Below is a small trained network, with its code and all its weights. Each question gives an input and a target symbol and asks what happens when units are switched off, that is, made to give their printed mean instead of their output.

import numpy as np


def w(rows, s, z=0):
    codes = np.array(rows[::2]) - 128.0
    scale = np.full(codes.shape[1], s)
    scale[-1] = z or s
    return codes * scale


def f(y):
    return y / 2 * (1 + np.tanh(0.7978845608 * (y + 0.044715 * y**3)))


def softmax(a):
    e = np.exp(a - a.max(-1, keepdims=True))
    return e / e.sum(-1, keepdims=True)


def log_softmax(a):
    a = a - a.max(-1, keepdims=True)
    return a - np.log(np.exp(a).sum(-1, keepdims=True))


def net(x, mask):
    ids = ['ΓΘΠΣΦΨΩαεζηλμξτ'.index(c) for c in x.split()]
    T = len(ids)
    res = E[ids] + P[:T]
    u = 0
    for l in range(3):
        q, k, v = (res @ M[l].T for M in (Q, K, V))
        z = softmax(np.where(np.tri(T) > 0, q @ k.T / 2**0.5, -1e9)) @ v
        res = res + np.where(mask[u], z, O[l][:, -1]) @ O[l][:, :-1]
        u += 1
        y = f(res @ A[l][:, :-1].T + A[l][:, -1])
        res = res + np.where(mask[u : u + 4], y, B[l][:, -1]) @ B[l][:, :-1]
        u += 4
    return log_softmax(res[-1] @ U[:, :-1].T + U[:, -1])


Q, K, V, O, A, B = {}, {}, {}, {}, {}, {}
E = w([
[114,59,15],'Γ',
[208,72,125],'Θ',
[148,187,221],'Π',
[48,107,135],'Σ',
[89,91,84],'Φ',
[193,146,129],'Ψ',
[62,126,96],'Ω',
[129,145,196],'α',
[125,165,166],'ε',
[103,107,113],'ζ',
[202,116,158],'η',
[123,69,215],'λ',
[30,4,174],'μ',
[137,128,215],'ξ',
[116,49,158],'τ',
],0.016)
P = w([
[8,115,133],'0',
[208,143,209],'1',
[210,93,191],'2',
[189,48,174],'3',
[160,37,181],'4',
[121,109,138],'5',
[112,75,121],'6',
[111,83,159],'7',
[144,21,136],'8',
[94,66,130],'9',
[118,72,130],'10',
[80,80,128],'11',
],0.012)
Q[0] = w([
[253,136,11],'0.h0',
[136,80,131],'0.h0',
],0.0047)
K[0] = w([
[103,239,19],'0.h0',
[1,157,62],'0.h0',
],0.0051)
V[0] = w([
[163,70,153],'0.h0',
[106,113,246],'0.h0',
],0.011)
O[0] = w([
[255,72,100,197],'0.h0',
[128,32,23,248],'0.h0',
],0.012)
A[0] = w([
[172,61,202,119],'0.n0',
[59,211,52,16],'0.n1',
[157,230,156,96],'0.n2',
[171,254,236,6],'0.n3',
],0.0061,0.0015)
B[0] = w([
[77,200,2,254],'0.n0',
[77,149,161,123],'0.n1',
[99,41,17,122],'0.n2',
[107,113,154,127],'0.n3',
],0.007,0.0077)
Q[1] = w([
[55,188,189],'1.h0',
[128,2,162],'1.h0',
],0.0094)
K[1] = w([
[247,192,31],'1.h0',
[73,197,159],'1.h0',
],0.011)
V[1] = w([
[182,200,86],'1.h0',
[156,118,2],'1.h0',
],0.0098)
O[1] = w([
[190,149,128,8],'1.h0',
[111,89,249,175],'1.h0',
],0.012,0.014)
A[1] = w([
[96,12,48,149],'1.n0',
[1,119,132,253],'1.n1',
[90,178,66,239],'1.n2',
[53,154,162,107],'1.n3',
],0.0087,0.0044)
B[1] = w([
[124,198,166,254],'1.n0',
[129,166,36,168],'1.n1',
[255,76,139,140],'1.n2',
[66,71,45,131],'1.n3',
],0.0083,0.036)
Q[2] = w([
[121,2,84],'2.h0',
[142,57,28],'2.h0',
],0.0083)
K[2] = w([
[78,125,50],'2.h0',
[25,2,103],'2.h0',
],0.0077)
V[2] = w([
[53,41,39],'2.h0',
[100,2,201],'2.h0',
],0.0089)
O[2] = w([
[128,126,255,253],'2.h0',
[24,76,88,106],'2.h0',
],0.0096,0.031)
A[2] = w([
[228,24,190,254],'2.n0',
[110,44,197,146],'2.n1',
[64,117,18,118],'2.n2',
[62,3,135,127],'2.n3',
],0.0065,0.0073)
B[2] = w([
[51,112,56,251],'2.n0',
[156,182,114,214],'2.n1',
[132,69,93,126],'2.n2',
[244,127,108,190],'2.n3',
],0.011,0.025)
U = w([
[212,203,44,119],'Γ',
[135,98,91,123],'Θ',
[49,119,127,146],'Π',
[113,180,165,76],'Σ',
[171,168,108,85],'Φ',
[83,181,16,254],'Ψ',
[254,195,133,14],'Ω',
[19,103,134,162],'α',
[118,141,116,111],'ε',
[124,145,115,120],'ζ',
[110,101,94,147],'η',
[218,9,182,156],'λ',
[105,53,213,33],'μ',
[104,106,135,115],'ξ',
[129,111,132,109],'τ',
],0.008,0.0095)

Each question gives the input, a string of symbols that net reads in full, and the target symbol t.
The units are the heads (2 rows each of Q, K, V and O) and the neurons (one row each of A and B). Each row of codes is followed by its name. A weight is (code - 128) times the scale printed after its matrix; where a second scale follows, it is the last column's (O, A, B and U).
mask holds one flag per unit, layer by layer, with each layer's heads first. A switched-off unit (its flag False) gives its mean, the last column of its rows in O or B, instead of its output. The means were averaged over made-up inputs and are rounded, as every weight is.
A unit's drop is (log p(t) with every unit on - log p(t) with that unit switched off) / (log p(t) with every unit on - log p(t) with every unit switched off).
The circuit of an input: a set's keep is (log p(t) with only the set's units on - log p(t) with every unit switched off) / (log p(t) with every unit on - log p(t) with every unit switched off). Starting from the 12 units with the biggest drops (on a tie, the unit counted first), units are removed one at a time, each time the one whose removal leaves the highest keep (on an exact tie, the one counted first), for as long as the keep stays at least 0.8.
circuit, biggest first: the units of the circuit, biggest drop first
k most important neurons: the k neurons with the biggest drops, biggest first
top k neurons in layer l: the k neurons of layer l with the biggest drops, biggest first
input Ω Ψ λ Ω, target Ω: circuit, biggest first	[2.h0 1.n1]
input μ Σ λ Σ λ μ λ, target μ: 3 most important neurons	[1.n1 1.n3 1.n0]
input λ μ Σ Ω, target λ: circuit, biggest first	[2.n3 1.h0 0.h0]
input Ψ Π Ψ Σ Σ Ψ λ λ ξ, target Ψ: circuit, biggest first	[2.h0]
input Γ Σ Ψ ζ Ψ Ψ λ Ψ Ψ α, target Γ: circuit, biggest first	[0.h0 2.h0]
input Γ λ α Ω τ μ Γ, target Γ: 3 most important neurons	[1.n0 0.n0 1.n2]
input μ τ Φ Σ η Ψ Φ ξ Γ λ μ, target μ: circuit, biggest first	[1.n1 2.h0 0.h0]
input Γ λ λ, target Γ: circuit, biggest first	[0.h0 2.h0]
input λ λ λ λ Σ, target λ: circuit, biggest first	[1.h0 0.h0]
input Ω λ ε λ, target Ω: circuit, biggest first	[2.h0 0.h0 1.n1]
input λ Φ η Σ λ λ λ Ψ λ Σ ξ, target λ: top 2 neurons in layer 2	[2.n3 2.n0]
input Γ Ψ λ Ω λ Γ λ Ω μ α Γ, target Γ: circuit, biggest first	[1.h0 0.h0 2.h0 1.n0]
input Ω Γ λ λ Γ Σ μ, target Ω: circuit, biggest first	[2.h0 1.n1 0.h0 1.n3]
input λ Ω Ω λ λ Π λ μ Φ, target λ: 2 most important neurons	[2.n3 2.n0]
input Ψ λ Φ Γ Σ ξ λ λ λ, target Ψ: 2 most important neurons	[2.n3 0.n0]
input μ λ λ, target μ: circuit, biggest first	[1.n1 1.h0 2.h0 0.h0]
input Σ λ λ λ Φ Ψ Θ λ Σ, target Σ: 4 most important neurons	[1.n3 1.n1 1.n0 2.n3]
input λ λ Ψ Ψ Σ Π, target λ: circuit, biggest first	[1.h0 1.n0]
input Σ α λ α Ω λ λ Θ, target Σ: 2 most important neurons	[1.n3 1.n1]
input Σ α λ Ψ Σ ξ Ω Γ ξ Γ Γ, target Σ: 4 most important neurons	[1.n3 1.n1 2.n3 2.n0]
input Ω Ω Σ Γ Γ λ Ω λ Ω λ α, target Ω: 3 most important neurons	[1.n1 1.n3 0.n1]
input Γ Ψ Σ μ λ μ Π Π, target Γ: top neuron in layer 1	[1.n0]
input Σ ξ η λ Ψ μ, target Σ: most important neuron	[1.n0]
